Below is a small trained network, with its code and all its weights. Each question gives an input and a class and asks what happens when units are switched off, that is, made to give their printed mean instead of their output.

import numpy as np


def w(rows, s, z=0):
    codes = np.array(rows[::2]) - 128.0
    scale = np.full(codes.shape[1], s)
    scale[-1] = z or s
    return codes * scale


def f(y):
    return np.maximum(y, 0)


def log_softmax(a):
    a = a - a.max(-1, keepdims=True)
    return a - np.log(np.exp(a).sum(-1, keepdims=True))


def net(x, mask):
    res = np.array(x, float).reshape(1, 8) / 4 @ E
    y = f(res @ A[0][:, :-1].T + A[0][:, -1])
    res = res + np.where(mask, y, B[0][:, -1]) @ B[0][:, :-1]
    return log_softmax(res[-1] @ U[:, :-1].T + U[:, -1])


A, B = {}, {}
E = w([
[101,165,147,102,2],'x0',
[129,129,128,127,128],'x1',
[185,58,222,133,100],'x2',
[30,44,144,152,104],'x3',
[122,147,132,224,113],'x4',
[129,129,127,128,124],'x5',
[177,57,50,135,93],'x6',
[129,128,128,128,130],'x7',
],0.0099)
A[0] = w([
[192,98,88,149,142,138],'n0',
[68,162,194,117,166,80],'n1',
[30,194,40,107,163,85],'n2',
[47,78,111,143,136,45],'n3',
[74,92,119,38,152,183],'n4',
[120,80,111,137,227,126],'n5',
[145,145,121,57,134,147],'n6',
[179,58,89,106,73,177],'n7',
[136,123,124,145,167,59],'n8',
[87,118,126,103,70,167],'n9',
[99,146,152,175,126,136],'n10',
[129,98,130,69,139,254],'n11',
[134,134,190,103,59,101],'n12',
[119,130,150,57,139,211],'n13',
[131,111,110,191,109,215],'n14',
[149,111,107,72,112,205],'n15',
[126,144,134,199,105,236],'n16',
[141,169,136,196,132,184],'n17',
[117,84,18,134,113,95],'n18',
[125,188,37,138,126,116],'n19',
[238,177,166,108,131,42],'n20',
[225,165,97,124,111,19],'n21',
[95,161,207,135,210,115],'n22',
[44,52,146,135,126,57],'n23',
[202,136,48,150,106,96],'n24',
[145,122,119,132,172,71],'n25',
[136,103,61,147,141,142],'n26',
[45,52,123,126,126,40],'n27',
[135,183,102,242,134,168],'n28',
[155,79,151,151,198,90],'n29',
[145,185,139,113,75,90],'n30',
[57,68,143,137,152,75],'n31',
[63,165,74,101,152,102],'n32',
[174,79,214,118,147,91],'n33',
[89,149,132,113,78,73],'n34',
[176,60,240,107,104,72],'n35',
[102,143,165,107,159,179],'n36',
[137,205,174,122,157,80],'n37',
[96,85,173,154,247,128],'n38',
[65,86,143,137,72,104],'n39',
[134,75,100,133,103,89],'n40',
[140,120,154,110,18,98],'n41',
[136,162,143,97,95,153],'n42',
[84,101,86,73,182,142],'n43',
[172,23,54,137,104,102],'n44',
[112,150,161,133,146,252],'n45',
],0.011,0.0073)
B[0] = w([
[78,153,101,96,112,196],'n0',
[84,157,186,95,79,186],'n1',
[187,125,183,208,103,232],'n2',
[193,161,140,105,137,184],'n3',
[126,62,132,120,163,226],'n4',
[112,151,72,140,64,216],'n5',
[146,82,99,132,159,181],'n6',
[65,140,171,128,135,255],'n7',
[169,148,78,114,36,143],'n8',
[109,112,81,150,114,221],'n9',
[126,103,156,99,149,180],'n10',
[110,100,110,141,160,238],'n11',
[118,139,88,156,109,206],'n12',
[109,78,119,112,151,210],'n13',
[102,94,138,109,174,227],'n14',
[99,109,130,131,147,214],'n15',
[107,46,124,85,177,233],'n16',
[136,63,112,90,149,201],'n17',
[97,162,195,143,113,209],'n18',
[156,112,149,179,140,201],'n19',
[179,153,145,122,176,183],'n20',
[148,187,147,97,158,166],'n21',
[85,168,132,119,105,208],'n22',
[254,218,129,80,169,212],'n23',
[112,146,202,90,139,189],'n24',
[142,158,100,123,82,149],'n25',
[88,134,137,148,92,190],'n26',
[223,180,129,52,209,200],'n27',
[145,78,105,86,145,225],'n28',
[126,144,78,142,59,193],'n29',
[135,143,59,121,109,168],'n30',
[161,164,120,85,139,194],'n31',
[176,122,200,220,85,194],'n32',
[148,136,134,202,112,211],'n33',
[137,147,73,146,71,171],'n34',
[168,117,174,226,118,244],'n35',
[75,126,148,109,122,188],'n36',
[108,153,168,72,134,171],'n37',
[110,133,67,139,72,236],'n38',
[149,158,104,107,158,222],'n39',
[100,162,166,113,130,176],'n40',
[132,145,72,143,111,228],'n41',
[104,109,86,119,127,178],'n42',
[133,101,114,127,137,199],'n43',
[81,158,169,112,100,244],'n44',
[74,112,134,133,156,224],'n45',
],0.0079,0.0093)
U = w([
[236,240,121,56,164,104],'0',
[116,127,111,123,147,251],'1',
[177,132,170,204,107,46],'2',
[58,188,171,82,105,51],'3',
[134,172,11,122,78,72],'4',
[124,106,107,105,153,200],'5',
[144,29,107,76,160,75],'6',
[127,123,109,107,146,183],'7',
],0.012,0.011)

Each question gives the input, the list of numbers given to net, and the class t.
The units are the neurons (one row each of A and B). Each row of codes is followed by its name. A weight is (code - 128) times the scale printed after its matrix; where a second scale follows, it is the last column's (A, B and U).
mask holds one flag per neuron, in row order. A switched-off neuron (its flag False) gives its mean, the last column of its row in B, instead of its output. The means were averaged over made-up inputs and are rounded, as every weight is.
A unit's drop is (log p(t) with every unit on - log p(t) with that unit switched off) / (log p(t) with every unit on - log p(t) with every unit switched off).
The circuit of an input: a set's keep is (log p(t) with only the set's units on - log p(t) with every unit switched off) / (log p(t) with every unit on - log p(t) with every unit switched off). Starting from the 12 units with the biggest drops (on a tie, the unit counted first), units are removed one at a time, each time the one whose removal leaves the highest keep (on an exact tie, the one counted first), for as long as the keep stays at least 0.8.
units of the circuit, in order: the units of the circuit, biggest drop first
unit that matters most: the unit with the biggest drop
k most important neurons: the k neurons with the biggest drops, biggest first
input [-3,-1,-4,-5,-1,-7,-5,0], class 5: units of the circuit, in order	(n23)
input [-3,-4,-3,7,-7,-1,6,5], class 0: units of the circuit, in order	(n27 n23)
input [-7,3,-4,0,4,-6,-5,2], class 4: units of the circuit, in order	(n38 n5)
input [3,-2,-8,-4,7,-8,5,-4], class 2: units of the circuit, in order	(n2 n19)
input [5,0,-8,6,-5,6,-4,2], class 2: 2 most important neurons	(n2 n32)
input [8,0,7,7,3,4,-3,-3], class 4: units of the circuit, in order	(n41 n12)
input [-8,-5,6,7,7,-2,-6,2], class 4: 3 most important neurons	(n38 n29 n5)
input [-7,-3,2,-5,6,5,1,3], class 4: units of the circuit, in order	(n29 n5 n38)
input [-2,0,-8,8,-6,-7,3,2], class 0: units of the circuit, in order	(n27 n23)
input [-8,-6,4,7,-3,-5,7,-2], class 4: 3 most important neurons	(n5 n38 n29)
input [-6,0,-7,-2,8,-1,-2,-1], class 6: units of the circuit, in order	(n28 n17)
input [-2,-8,-3,7,-5,-5,8,1], class 3: units of the circuit, in order	(n44 n18)
input [2,-4,-7,-6,6,8,-5,3], class 5: 3 most important neurons	(n28 n23 n17)
input [6,1,6,-4,-5,-2,1,4], class 2: units of the circuit, in order	(n35)
input [2,-8,-4,-5,8,3,-7,1], class 6: units of the circuit, in order	(n28 n17 n16)
input [7,7,-1,-1,6,-7,-2,6], class 4: units of the circuit, in order	(n30 n34)
input [5,2,-8,0,1,-4,3,-3], class 2: units of the circuit, in order	(n2 n32)
input [8,8,4,-7,-8,3,3,-4], class 4: 2 most important neurons	(n41 n30)
input [7,-6,-6,5,4,-1,-3,-4], class 4: 3 most important neurons	(n34 n9 n35)
input [7,-5,-2,3,8,0,-3,4], class 6: unit that matters most	n16
input [0,-4,7,5,-7,-3,-3,-3], class 2: 2 most important neurons	(n35 n33)
input [-4,2,-6,6,-4,2,1,-3], class 0: 3 most important neurons	(n27 n23 n3)
input [5,1,7,7,-6,6,-7,6], class 0: 3 most important neurons	(n23 n27 n39)
input [-5,0,-6,8,6,7,-6,3], class 0: 4 most important neurons	(n23 n27 n3 n31)
input [-5,5,-7,-6,5,-6,-2,1], class 2: 3 most important neurons	(n2 n32 n19)
input [0,-5,8,-3,-1,-2,-7,1], class 2: 2 most important neurons	(n35 n33)
input [4,-8,-3,3,-8,-6,-1,4], class 6: unit that matters most	n4
